Below is a small trained network, with its code and all its weights. Each question gives an input and a class and asks what happens when units are switched off, that is, made to give their printed mean instead of their output.

import numpy as np


def w(rows, s, z=0):
    codes = np.array(rows[::2]) - 128.0
    scale = np.full(codes.shape[1], s)
    scale[-1] = z or s
    return codes * scale


def norm(h):
    return h / np.sqrt((h * h).mean(-1, keepdims=True) + 1e-5)


def f(y):
    return y / 2 * (1 + np.tanh(0.7978845608 * (y + 0.044715 * y**3)))


def log_softmax(a):
    a = a - a.max(-1, keepdims=True)
    return a - np.log(np.exp(a).sum(-1, keepdims=True))


def net(x, mask):
    res = np.array(x, float).reshape(1, 4) / 4 @ E
    u = 0
    for l in range(4):
        y = f(norm(res) @ A[l][:, :-1].T + A[l][:, -1])
        res = res + np.where(mask[u : u + 6], y, B[l][:, -1]) @ B[l][:, :-1]
        u += 6
    return log_softmax(norm(res)[-1] @ U[:, :-1].T + U[:, -1])


A, B = {}, {}
E = w([
[174,173,138],'x0',
[4,64,167],'x1',
[55,196,103],'x2',
[132,177,7],'x3',
],0.0037)
A[0] = w([
[155,248,128,4],'L0N1',
[81,143,159,148],'L0N2',
[118,132,62,127],'L0N3',
[53,145,148,130],'L0N4',
[140,153,156,15],'L0N5',
[129,187,128,85],'L0N6',
],0.012,0.0027)
B[0] = w([
[158,188,97,233],'L0N1',
[127,105,10,205],'L0N2',
[76,155,193,197],'L0N3',
[120,33,82,251],'L0N4',
[104,139,148,104],'L0N5',
[152,128,44,150],'L0N6',
],0.011,0.0028)
A[1] = w([
[82,79,173,5],'L1N1',
[74,44,163,151],'L1N2',
[100,69,126,8],'L1N3',
[161,52,82,245],'L1N4',
[2,94,149,40],'L1N5',
[218,72,117,198],'L1N6',
],0.0072,0.0015)
B[1] = w([
[169,252,95,149],'L1N1',
[114,159,166,247],'L1N2',
[111,79,23,158],'L1N3',
[246,93,144,253],'L1N4',
[5,133,41,207],'L1N5',
[144,112,182,217],'L1N6',
],0.0044,0.0028)
A[2] = w([
[255,245,16,253],'L2N1',
[65,88,157,53],'L2N2',
[153,237,112,76],'L2N3',
[16,139,128,119],'L2N4',
[53,118,137,54],'L2N5',
[212,213,18,56],'L2N6',
],0.0083,0.0012)
B[2] = w([
[80,128,169,253],'L2N1',
[179,140,80,142],'L2N2',
[68,140,100,174],'L2N3',
[181,171,97,159],'L2N4',
[159,133,115,138],'L2N5',
[11,121,92,201],'L2N6',
],0.012,0.0057)
A[3] = w([
[77,105,158,73],'L3N1',
[96,168,154,7],'L3N2',
[84,177,147,118],'L3N3',
[110,154,9,16],'L3N4',
[227,135,234,189],'L3N5',
[152,130,140,108],'L3N6',
],0.011,0.0017)
B[3] = w([
[157,91,253,152],'L3N1',
[78,145,95,137],'L3N2',
[151,96,47,172],'L3N3',
[210,172,229,252],'L3N4',
[133,147,254,254],'L3N5',
[71,155,113,124],'L3N6',
],0.0068,0.0044)
U = w([
[202,235,71,3],'0',
[161,21,51,159],'1',
[4,168,111,217],'2',
[138,115,249,111],'3',
],0.016,0.003)

Each question gives the input, the list of numbers given to net, and the class t.
The units are the neurons (one row each of A and B). Each row of codes is followed by its name. A weight is (code - 128) times the scale printed after its matrix; where a second scale follows, it is the last column's (A, B and U).
mask holds one flag per neuron, layer by layer. A switched-off neuron (its flag False) gives its mean, the last column of its row in B, instead of its output. The means were averaged over made-up inputs and are rounded, as every weight is.
A unit's drop is (log p(t) with every unit on - log p(t) with that unit switched off) / (log p(t) with every unit on - log p(t) with every unit switched off).
most important unit: the unit with the biggest drop
k most important neurons: the k neurons with the biggest drops, biggest first
k most important neurons of layer l: the k neurons of layer l with the biggest drops, biggest first
drop when u is switched off: that unit's drop, to one decimal
input [-1,-6,4,-8], class 2: most important unit -> L0N4
input [-3,2,-5,2], class 3: 2 most important neurons -> L0N3, L0N5
input [-7,-4,-1,4], class 0: 2 most important neurons of layer 0 -> L0N3, L0N1
input [-6,-5,-3,2], class 3: 2 most important neurons of layer 0 -> L0N1, L0N2
input [-7,-3,-3,6], class 0: 2 most important neurons -> L0N3, L0N1
input [3,0,3,-8], class 1: 4 most important neurons -> L0N2, L0N3, L0N1, L2N1
input [-8,7,-7,6], class 0: 3 most important neurons of layer 1 -> L1N5, L1N1, L1N2
input [4,-4,-7,4], class 2: drop when L0N4 is switched off -> 0.2
input [5,5,6,1], class 1: drop when L0N4 is switched off -> 0.5
input [3,7,2,4], class 1: drop when L0N4 is switched off -> 0.6
input [3,1,8,-6], class 1: drop when L0N4 is switched off -> 0.3
input [-6,6,1,7], class 0: 2 most important neurons of layer 2 -> L2N4, L2N6
